Each row has a class, written after it, and each block has its own classes.
[ 58  -3 -21  17 -34  11  -9 -41 -14  15  10  33  38  60  34  10  36  12
  55  11  10 -73 -14 -32  16  -9 -11 -17 -31 -29 -14  30] -> k893
[ 58  -8  -9 -77   5  40  50 -29   7  12  -2 -22   3  60 -63  54  25 -18
  -7  -3 -43  46 -19  -8  45  -4  42  88 -19 -17 -24 -71] -> k799
[ 18 -13  -8   7 -36 -10  26 -47 -30  16 -26  11   4  73  43 -20  32   0
  -7  -6 -11  -2  38 -26  26  -2  -7  24 -36  28  24   3] -> k799
[-50 -46  -4 -50 -18  42   5   0 -64 -51  41  76  -9  18  22  -7  28   5
 -19  27   0 -13  37  10 -42  -3 -34  36  39   8  56 -58] -> k859
[ 47  67   8  23  31 -15 -22 -16 -40  -9  29  -3  -8  12  30 -21  16  38
 -59  18 -50 -18  23 -16 -13  17   2 -12 -29   9  79   9] -> k711
[  0 -22  -3  43 -97 -35  11 -63 -15   3  -3  43   7  40  56 -10  56   4
   8  -9  12  -7  35  -1  18  21 -34  13 -56  32  24  -4] -> k327
[-61 -27  18 -35 -54  30  25 -17 -65 -72  41  71 -42 -16  37 -11  12  -9
  -9  25 -27  11  47  -4 -51   8 -19  35  66  29  73 -20] -> k308
[-75 -46  -7 -30 -35  27  -4  -3 -62 -55  63 108 -18   5  59 -20  29  10
 -26  29   2 -16  34  10 -55  -6 -40  17  31  -5  90 -63] -> k27
[  9  -7   4  44 -70 -27  14 -79 -42 -15   5  46  34  45  45  -5  63  -6
   3 -27 -24 -10  26 -22  29  32 -29  28 -55  24  46   7] -> k711
[ -5  10  -5  75 -60 -27  17 -60 -43   2 -17  34  -2  60  59 -11  74  19
   2 -25  -7 -25  44 -20  23  24   4 -18 -28  18  49  26] -> k27
[ 34   0   8  -3 -18  63  14 -59 -35 -18   5  47  17  48  -1  13   8  24
  56  12  -3 -69   0  -2   8 -12   4 -24 -34 -35 -12  45] -> k859
[ 68   0  -2  12 -11  56  17 -59  -5  19  14  55  29  49 -14  12  35  13
  34  -2  13 -80 -30 -14  -5 -17  15   4 -36 -23 -11  31] -> k840
[ 47  14   5 -47 -43  20  61 -38  11   8 -19 -14 -26   8 -59  40  71 -10
  -7   9 -50  43 -15 -53  59  29  34  88 -15  -3 -22 -48] -> k308
[  9  -2 -12  26 -86 -42  23 -62 -21   6 -10  20  19  15  45  -1  65 -16
  12  -6   3 -24  11 -19  26  37 -28  21 -30  28  27  13] -> k327
[ 14  -8   1  27 -62 -13   9 -24  -9  12  -1  29  18  29  41 -10  66   8
  11  12  -1 -35  30 -21  17  30 -51 -11 -36   5  18  19] -> k327
[-100  -36   12  -18  -33   15   23  -20  -59  -70   47   71   -7    9
   33  -25   25   -3  -36   39  -16   -8   58    0  -37   25  -40   33
   21   -2   74  -55] -> k711
[ 44 -11 -10  25  -3  33  28 -37 -16 -19  -6  45  46  84   2  -4 -12  10
  33  -6  15 -41 -16 -17 -19  -9  10 -27 -29   1 -16  10] -> k799
[ 76  62 -46  27  27   7 -50  31 -47 -14  10  11 -18  35  37 -27  16  52
 -60  -8 -20 -16  -5 -53 -27 -22   4 -16  19  36  68  -6] -> k27
[ 70  53 -30  -5  31 -15 -30   9 -46  -7  20  -1  20  63  45  -8   3  34
 -47   7 -26   3 -13 -34 -27   0  -3 -19   4  23  64 -27] -> k799
[ -3  23  11  18 -60 -18  24 -64 -40 -20  -5   5   6  69  26  -3  55 -10
  31  10 -23  -5  26 -29  38  34 -17  31 -41  19   7   5] -> k859
[ 73  61 -40  25  34   6 -38  31 -41  11   6 -18 -32  47  41  -8  28  46
 -43 -14 -24  -8   6 -34 -25 -29   4 -21  -7  32  59   9] -> k27
[-45 -27  33 -47  -7   9  10 -19 -46 -18  40  41 -25  24  42 -23  42  -5
 -30  41 -12 -13  78  39 -25  -5   0  19  53  14  62 -40] -> k893
[ 36   6   3  12   2  41  23 -51 -15 -29  29  53  54  42   4   6  12   2
  48   0   3 -82 -24 -22   4  -3  11  -8 -38 -26 -13  30] -> k840
[  5  11  -4  59 -90 -45  30 -62 -40 -13 -32  31  -9  20  63 -27  53   1
  16  -7 -17  -3   5 -55  14  55 -24   5 -22  34  28  24] -> k308
[ 72  59 -36  13  36  22 -39  34 -39  -2  17   4  -9  40  25   4  41  39
 -48 -28 -26  -3  -5 -40 -22 -24   7 -22  26  29  65   2] -> k27
[ 82  51 -29  -2  47   3 -24  10 -38   4   9  -7   9  67  38 -22  -4  34
 -44   8  -7 -17   4 -39 -36 -36   6 -24 -13  53  54   2] -> k799
[ 52   6 -17  -2 -44  52  34 -56  -3  -4   3  31  15  55 -10  16  34  28
  38  30  25 -74 -11 -31  -7 -26   1 -11 -50 -16 -26   7] -> k327
[ 53  63 -49  26  34  52 -17  19 -56 -34  20  24 -25  39  33 -19  53  32
 -77 -20 -52 -10  -2 -64 -32  17  -6   8  -9  23  89   8] -> k711
[ 44 -12  -2   9   2   4  21 -52   1  11  17  34  41  32 -10  10  20  -9
  36   8   9 -73 -33  -4  18   2  15  17 -61 -16 -18  15] -> k840
[ 63  48 -36  27  -2  -5 -19  27 -32   4  -4   5 -39   0  52 -17  39  48
 -50  -5 -44  10  -8 -65 -17  19 -13  -1  -6  14  55   0] -> k308
[ 50 -19  -9 -53 -28  28  55 -12   1 -26  18   6   1  21 -62  69  53 -22
  26  -1 -68  24 -20 -46  69  25  27  99 -22 -21 -30 -44] -> k308
[-89 -27  39 -36 -25  12   2 -27 -52 -55  52  62 -23 -18  38 -28   0   1
 -48  31 -37  10  66  33 -27   8 -32  37  35 -12  85 -43] -> k711
[ 48 -21  -1 -27  -7  31  31 -33  22  21  -1  20  24  18 -58  52  69  -8
 -21 -39 -36  37 -25   3  75  47  39  79 -34 -34 -20 -59] -> k840
[-86 -32   1 -14 -32  27 -13   8 -47 -49  52  90 -16  35  46 -24  23  29
 -26  41  11 -27  45  -4 -50 -24 -36  -9  50 -14  67 -52] -> k27
[ 34  15  -6 -39  -8  25  46 -46   4  -5  -2 -33 -25  23 -67  46  43 -25
 -28 -11 -66  47  -1 -19  72  22  45 114 -55  -5  -3 -44] -> k711
[ 87  12   5  -6   0   6   2 -56 -17  23  -7  20  45  60   6  -1 -10  16
  22   7  -5 -54 -18 -13  12 -26  13 -23 -20  -6   2  31] -> k799
[ -8  17  -2  44 -75 -28  13 -61 -32 -20   3  17   4  51  36  -3  38   6
  27   6  -8  -6  33 -34  27  30 -18  38 -51  17  14  -5] -> k859
[ 10  -8  -7 -47 -31  29  33 -28   8   9   3  -4 -21  36 -60  55  60 -22
  -1   1 -29  46 -14  -2  48  26  22  96 -31 -14 -20 -60] -> k859
[-34 -40  -1 -19 -36   5 -11   1 -71 -28  32  57 -28 -14  34 -12  10  14
 -29  26  -4  -2  55  34 -57   9 -30  19  73  16  89 -49] -> k27
[ 91  54 -24 -20  65   2 -11  21 -45  10   6 -21   5  50  33 -18  10  31
 -60   2 -24  -5  -2 -23 -47 -19   7 -14  15  41  67 -24] -> k799
[ 54 -11   5  20 -10  38  16 -41  -4  14  -7  48  43  67   3  -6 -10  22
  36  -5   7 -70 -16 -19 -12 -33   5 -27  10 -37 -12  36] -> k799
[-38 -42  18 -26 -47  40   7  14 -46 -34  37  85 -32 -24  19 -11  35  24
 -30  44 -13  -7  64 -18 -48  11 -34  15  65  14  72 -21] -> k308
[  7 -21  29  35 -56 -11  24 -51   3  11  -6  52  -3  33   4  -6  22   7
  46  24  -9 -50 -12 -10  10  10  -2 -19 -24 -25 -21  45] -> k308
[-12   4   0  54 -60 -23  13 -51 -32  -3   7  38 -10  94  55  -4  71   9
  11 -21 -13 -10  25  -7   9  -2  -7   3 -32  12  34  -5] -> k27
[ 41  11   7  29 -64 -18  14 -67 -36   9 -24  11  15  83  33 -14  24 -15
  13 -14 -18  13  22 -16  16  22 -10  16 -11  45  27  26] -> k799
[ 44  43 -12  19   7  20 -28  37 -35  -8  14  41 -17  40  31 -16  56  47
 -44  20 -30 -14 -10 -56 -37  20 -21 -52  27  14  55  17] -> k308
[ 56  -6   4 -55  12   6  37 -19  18  29   1 -24  22  67 -48  52  35 -17
  -7 -21 -34  47 -18   8  35  -9  33  66 -12  -8 -19 -69] -> k799
[-27 -25 -18  47 -65 -23  15 -58 -36   2 -20  46  -1  71  53  -6  72  -8
   9 -40  10 -14  18 -11  24  -3  -4   3 -22  30  31  15] -> k27
[-30 -11 -16  53 -81 -37  22 -66 -36 -14 -11  52   8  34  59 -14  56   2
   9 -22   2 -15  14 -26  24  28 -11  20 -21   5  37 -14] -> k27
[ 66  72 -30  36  12  -2 -27  36 -20  12  -3 -17 -27  14  18   1  36  60
 -44  17 -29  -6  -8 -75 -22  16   5 -36   9  10  42  21] -> k308
[-40   2 -15  46 -52 -47  35 -61 -38 -24   4  24   3  60  56  -3  59 -22
  24 -22  -1 -25  17 -24  17   5   5  20 -30  29  35   4] -> k27
[ -2  -4 -18  49 -79   7  12 -59 -47 -35   5  52  23  56  43  23  48  18
  33 -35   2   0  23 -22  11  17 -10  -8 -27   8  32  -6] -> k27
[ 92  43 -31   1  12   2 -19  30 -49 -14  18   5 -25  21  24  -2  32  26
 -30  14 -41  -1 -15 -52 -36  12 -13   2  -3  48  54  -1] -> k308
[-26  15  -7  23 -43 -22  18 -60 -29 -42  11  14  36  51  32   3  30 -11
  20   5   8  -9  15 -36  33  38  -1  16 -57  28   7  -7] -> k840
[ 38   8   2  39  -2 -23  14 -55 -19   9  -1  32  25  57   1  -4  20  14
  34  18  17 -87 -28   4  -5 -12  25 -44 -29  -9   0  27] -> k27
[-78 -32  33 -31 -33  41  -3   2 -49 -52  55  89 -10   3  11 -21  14  13
 -16  57   8 -18  65  17 -62  13 -44  12  68  -2  63 -41] -> k859
[ 29   7  -3 -33 -28  50  44 -59   3  12   6  -9 -20  30 -56  71  70 -16
 -14 -35 -52  50   0  -5  53  10  38  94 -47 -16   6 -31] -> k711
[ 20  -3 -19  44 -71 -76  11 -70 -30  15 -29   2  31  52  61 -15  69  -3
  11  -1  -3 -17  22 -33  67  55  -4  20 -38  14   8 -11] -> k893

A new block, with new classes.
[-26   4   7   1 -14  -8  30  16 -20  -1 -11  20 -10  12  29 -30  12 -22
 -47 -24   8  19 -12  15  12  -7 -20 -22 -11 -20  -3  40] -> k722
[ 30  24 -29  -2 -27  32   3   2 -28  33   4 -37  -4 -25 -17  25 -19  17
 -18  15  15  24   8  21  34 -27 -23 -18 -20  12 -12   4] -> k722
[-18 -38  -9   4 -13  29   3 -15  58 -13  24  50   0 -21  19  15 -11  -9
  -8 -39 -11  18   5  -6  18  14 -46  22 -25 -32 -18  -6] -> k864
[-12 -53   3  17  -3  -6  -4 -19  81 -25  26  36  23  21  -4   9 -11 -20
  31 -29 -17   7  -7 -25 -55  61 -16  35 -31  40 -32  23] -> k934
[ -5 -56   3   6 -13   1  -5  -3  82 -48  40  22   1   9  -6  -9 -12 -18
  18 -26 -22   5  -7 -22 -25  34 -41  18 -12  -4 -30 -16] -> k992
[ 24   7  -6   6 -18  17  -9   3   7  10  42 -49   8   0 -42  25 -22  17
  25   9   2  18   0 -11 -30  11  -1  -8 -16  25 -21  -9] -> k722
[ 19  12 -17  -1 -43  48  -3   7 -20  51  -7 -33  -8 -21 -23  41 -23  22
 -11  21  24  39   7  15  34 -43 -35  10 -24   4   6  21] -> k864
[ -7  24  26  23   0   4  -8 -25 -11  -6   1 -48  36  28 -42  -4  29  20
  51  34  -8 -43  -1  -4 -51  52  43   8 -57  12  19 -15] -> k604
[ 56  58  21 -26 -20  27   0   8 -48  35 -37 -17 -38  37 -20 -33  12  21
 -19  38  16  -4  25  20  16 -29 -60 -25   1 -25  23  33] -> k756
[-51   2 -59  40  -1  24  33 -36  11  -8  31 -57  43  -1 -44   3  17  16
  -3  25 -10 -78 -20  19  -8  54  21  -7 -62  20  38 -39] -> k604
[ 41  58  11 -34 -18  30   4   7 -28  12 -21 -23 -22  20 -23 -29  10  22
 -15  27  11 -11  21  27   9 -17 -47 -33  -5 -24  20  15] -> k756
[-28   3  -8   6 -16  15 -40  27  71 -38  36   2 -24 -82  13 -22  -4 -27
  -8  -3  28 -22  26  58  48  19  -2 -33  -7 -29  13  21] -> k11
[-25   3 -46   0 -36  50  -7  -7 -18  13  14 -34  44 -52 -20  81 -35  21
 -13   1  15  -1   7  22  20 -20  12   7 -45  22  -7 -32] -> k864
[-34 -68   4  18  19 -15  -1 -10 101 -64  47  29  34  24 -16  -5   4 -11
  62 -38 -17 -10 -16 -39 -80  68   0  29 -18  25 -29 -22] -> k407
[ 18 -16   4  29 -28  27   4 -17 -22  33  -8 -35  26  27 -29  37 -23  22
  17  22  13  22   5  -8 -20   9  -2  37 -39  70  -8  38] -> k934
[-54  31 -58 -15  -5  56  37 -16  -8  -1  22 -31   6 -61 -15  13   4  14
 -62  12   1 -56   2  43  53  17 -16 -47 -18 -39  40 -40] -> k864
[ 27  40   3  11  -6   4 -10 -22 -37  16 -42 -25  15  12 -19   0  29  19
  16  35  -6 -24   9   9 -11   5  13   5 -43  -2  18   7] -> k604
[-34 -11  -1   8   4  11 -34  -2  47 -42  22  -9 -20 -72   7 -16  -1 -12
   5  24  19 -38  17  40  29  37  12 -22 -23 -20  -4 -21] -> k992
[-10   1   2  12   5  12 -44  19  90 -31  50 -18 -21 -70  -4 -43  15 -21
  30  -3  12 -25  12  44 -13  44   6 -27 -10 -27  -5  32] -> k604
[-64 -20 -10  15 -12 -10  25  12  -7 -33  -5  12  23  15  16  -3 -12 -19
 -21 -26  10  -6 -12  19 -10  11  15   5 -16   9  11   6] -> k560
[  2  49   8  -5   0   5   9 -20  -6 -12  -7 -29  17  11 -31 -14  26  19
  15  38 -13 -34   4  11 -14  36  13 -24 -37  -1  13 -16] -> k722
[-39 -16   9  14  12  -7 -34   1  85 -64  51 -18 -13 -55 -11 -33   6 -10
  29  24   5 -42   3  29 -18  56  27 -15 -11 -15   2 -16] -> k992
[-27  -3 -23  18   8   9 -18  -7  42 -33  29   4 -19 -77  28  17   4   4
  -5   9  17 -31  27  57  22  28  29  -5 -34 -25   0 -12] -> k75
[-37  -6  21   2 -12  -3  22  28  -9 -27 -11  11  -2  20  14 -34  -6 -18
 -21 -26   8  11  -6  11  -5   7  -9  -7   9  -9  14  23] -> k560
[ 17  -4 -38  13 -41  48  12  -2 -56  32 -20 -28   4 -31  12  71 -31  27
 -40   4  27  26  23  28  42 -46 -10  20 -42  20  -9  -6] -> k75
[ 25  -1 -31  19 -49  38  -3   1 -61  48 -46  -7  -8 -22   9  62 -33  17
 -27  11  29  40  22  20  93 -64 -26  23 -41  21   7   5] -> k11
[-35 -14  34   2  -9 -12  41  24  20 -27  15  -4  10  27   9 -37  15 -14
  -6 -20   0   2 -12   0 -49  23   8   4  -8  -9   9  26] -> k75
[-18  17   4 -22   3  17   5 -12 -18 -22   7 -24  23   8 -31  15  12  14
   9   8 -11 -34  19   1 -15  28  14 -18   0  11   7 -12] -> k312
[-54  -7 -66  24   0  22  35 -31  12 -19  10 -26  31 -13 -24  22  14  18
 -27  10   6 -62 -17  32   9  36  -4 -12 -41  14  28 -36] -> k407
[-17  40 -12  11  -6   9  11 -38 -17 -16 -17 -11  23  19  -3  26  22  15
   5  24   2 -22  12   7   2   6  21   1 -33  -7  16 -10] -> k999
[-13  38   6 -16 -20  22   6 -13 -12 -11  -7 -21  11   9 -32  -9  13  20
  13  26  -4 -39   8   5  -4  13   9 -25 -27  13  27  -5] -> k853
[-38   2   0  20   3   5 -30  22  79 -52  50 -24  -6 -52 -12 -27  -5 -11
  30  10  14 -38  12  54  -9  47  17 -15   3  -8   8  12] -> k560
[-40   7   5   9   0  20  38 -18  24  -7  35 -49  24  23 -47 -33  16   8
  -1  27  -3 -51 -13   8 -42  80   6 -21 -16  25  34  16] -> k934
[-66  -8 -62  20   8   8  38 -29  31 -41  28 -34  42  -2 -39   2  20  18
  -8  16  -3 -73 -26  24 -18  58  17 -18 -41  20  36 -44] -> k407
[ 28 -28  33  17 -16  -5  -5   6  94 -18  30  44 -42  61   7 -38  -1 -33
  24 -31  -7  58   1 -53 -20  22 -77  14  12 -29 -18  51] -> k999
[-64   7 -55  43 -14  22  53 -43   9  -5  22 -30  17  30 -20   4  14   7
 -33  30  10 -44 -16  15  26  29  -8  -8 -42   0  44  -7] -> k999
[-24 -20 -54  11 -12  23  -6 -16  -5 -23   2 -16  41 -35  -8  71 -18  26
  11  -8  17  -2   0  24   8   0  28   9 -54  43 -13 -40] -> k407
[-40  -7  13  -3  16  -6 -20  27 100 -57  46 -11 -10 -41 -13 -54  24 -17
  32  -7  19 -22  -8  34 -44  51   9 -32  13 -10   5  24] -> k407
[-24  20   7  -9 -29  17  27  27 -12   2 -20  18 -33  -2  27 -35   5 -21
 -51 -24  15  11  -3  14  41 -35 -37 -29   5 -15  24  48] -> k853
[-35  -1 -26  23 -13  -1  29 -19  35 -15  38 -71  16  28 -70 -15   8  10
   6  56 -11 -68 -31  -1 -28  63  -5 -15 -40  12  38 -37] -> k992
[ 17  64  16 -23  -3  20   7   0 -26  -8 -22  -8 -27  23   3 -21  26   3
 -19  14   7   8  20  -2  10 -17 -24 -37  25 -36  23  21] -> k999
[-45 -13 -21   3   8  16 -27   2  44 -37  33   9 -17 -84  20   5  -5 -16
 -16  -8  19 -27  31  49  47  28  11 -29  -1 -18  -6  11] -> k312
[ 42  -1 -18  22 -54  15 -20  15 -30  39 -27 -22 -21  -5 -12  49 -32  10
  -7  19  28  45  18   6  47 -47 -27  19 -34  17   7  30] -> k11
[-23  -5  18   1  11   9 -25   5  64 -29  21   8 -13 -58  11 -26   4 -17
  12   2  10 -21  17  35  -7  63  12 -23  -6  -1 -11  40] -> k934
[-27 -58   6  21 -17  -3  -4  -7  84 -37  58  28  10  29 -16  -5 -17 -19
  43 -33 -14  -7  -7 -45 -53  42 -15  22 -19  26 -21   8] -> k853
[-11 -42   1  20  -5  -1  13 -11  87 -25  42  46  -8  43  12  -7  -1 -29
  18 -44 -11  35  -8 -39 -25  19 -49  26   5 -15 -25  22] -> k999
[-54  -2 -44  34  -8  18  34 -24  14 -17  20 -49  27  13 -51  -2  -7  16
  -2  40  -2 -66 -11  18   0  62   5  -9 -37  19  41 -40] -> k560
[ -2  41  -2 -26  -4  24   8 -12 -12 -25 -39  -7  13 -14  -6  -3  33  23
  -9   6   4 -21  11  34  13  13  -9 -27 -25 -13  19 -14] -> k407
[-40 -21  12   7 -14 -20  39  18   4 -18   3  10   5  32  17 -25  11 -19
 -18 -13   9   5 -14   4 -36  14   5   6 -24  -2  12  32] -> k75
[ 27  55  -1 -13 -13  27 -11  -6 -16   0 -25 -36   5 -11 -24  -8  28  15
  -1  16  -6 -20  12  23  -5   8  -6 -25 -28 -15  18   2] -> k604
[-20  45  -6 -19 -12  36  10 -25 -41   6 -29 -16  24 -24 -11  28  17  29
  -7  31   1 -26  16  27  20  -2  11  -7 -40 -19  22 -21] -> k864
[-20 -61  15  13  -2 -16   5  16 114 -47  66  15  15  52 -38 -44 -16 -25
  56 -34 -21   9 -23 -39 -85  61 -32  27  21  19 -15   9] -> k560
[-68 -13 -41  28  -9  19  44 -30  -4   4  32 -56  34  24 -58   6   7  11
 -13  40   4 -69 -10   6   0  53   4  -9 -35  36  39 -10] -> k312
[ -7  31   6 -10   2   7  11 -14 -32 -14 -45 -14  19  15 -16   7  33  29
  10  20   6 -20   1  17 -14   9  12  -7 -29   8  18 -10] -> k407
[-44  -6 -35  36  16  19 -31 -23  45 -34  29   6   4 -91  29   6  14   2
   8  -3  13 -40  15  66  44  35  44  -4 -56 -19   4 -19] -> k604
[ 23  -7 -44  31 -30  30  -3 -12 -66  45 -42 -17  -6  -4  -6  69 -43  33
 -11  24  23  32  14  18  60 -46 -16  35 -33  32  -1  -9] -> k560
[-20  16 -28  28   0  23  26 -20  29  -2  36 -62  14  11 -53 -33  24  11
   3  28 -13 -56 -18   9 -15  54  -5 -19 -35   0  44 -16] -> k604
[-29   9 -20  33  -3  21  48 -22  12   8  36 -55  14  26 -53 -32  17  14
  -9  41 -10 -57 -17   0  -9  54 -18 -19 -25   9  25 -10] -> k722
[ 28   7  -3  -2 -42  26  -6  14 -11   9   2 -57  -8  -3 -34  23 -28  10
  -2  25  12  22   1   1  11 -17 -28  -8 -23  18  -2 -10] -> k992
[-12  44  -4  -2  -3  19  14 -32 -33  -8 -29  -4  10  17   4  20  22  16
  -4  19   4 -11  16   8  16  -4  11  -7 -20 -15  14  -9] -> k999
[-55 -21   6  -4 -16  -3  25  20 -26   1 -16  14  -2  13  17  -9   1 -32
 -47 -26  22   9  -2   1   8  -6 -14 -13   4   4   1  49] -> k312
[-43  -3  30   3 -31  -1  30  23   5  13 -12   7  -1  23   7 -32  10 -28
 -23  -7  17  16 -18   2 -12   0 -29  -2 -21 -26  17  62] -> k864
[-15  22 -37  12 -15  34  43   0 -11   8   5 -46  -4   4 -36 -19  -5  14
 -37  26  -4 -43  -3  30  37  20 -42 -26   3 -11  43 -12] -> k560
[-48  -5  -5   1 -29   9  30  12 -32   5 -32  25 -15  -1  31 -22  -1 -24
 -49 -15  26   4  -3   7  33 -30 -16 -16 -13   4  17  45] -> k853
[-39  18  -5  -5 -13 -10  -2 -12  11 -41  11 -29  52  -4 -37  21  12   7
  33  18  -6 -51   2  12 -37  38  53  -6 -41  12  21 -33] -> k11
[-45  -7   0 -12  -7   4  35  24   8 -25  13  15   3  14  19 -48  -1 -24
 -30 -25  15 -12  -8  23  -6  -4 -20 -25  -3 -12   8  24] -> k756
[ 36  54  18 -22 -16  12   9  -9 -18  -6 -14 -19  -5   3  -7   3  23  28
  -7  19  -9 -10  23  27  -5  11  -5 -12 -27 -34  21  -7] -> k75
[-13   6  28  -1 -35   6  22  39  -8  13 -23  22 -50  26  20 -53   4 -29
 -41 -20  18  26  -6  -6  26 -30 -53 -22  11 -11  20  75] -> k853
[-23   7   9   5   0  22 -19   2  45 -10   6   3 -15 -62  18 -22   7 -17
  -7   9  25 -18  22  55  23  42  -1 -22 -17   1  -2  53] -> k934
[ 38   9 -23   4 -41  47   3   6 -35  43  -4 -32 -23  -3 -12  22 -31  31
 -20  18  32  27  17  34  44 -48 -48  -1 -26   4  -2  21] -> k756
[-61   9 -37  10  16  19 -18 -18  65 -56  41   9 -10 -80  30   8   7 -18
   0  -1  25 -29  23  45  33  28  30 -33 -14 -30  -3 -14] -> k999
[-32  10 -32  26  -1  19  40 -33   9   3  45 -46  21  11 -45 -14  13  18
 -15  32 -10 -57 -14  12  -5  56  -6 -21 -31  -2  22 -25] -> k722
[-51 -22  -4  13   2   7 -25  -6  37 -27  31   2 -10 -59   7  -8  -1 -17
  -2   9  27 -30  27  40  31  42  17 -19 -15  -7   0  25] -> k312
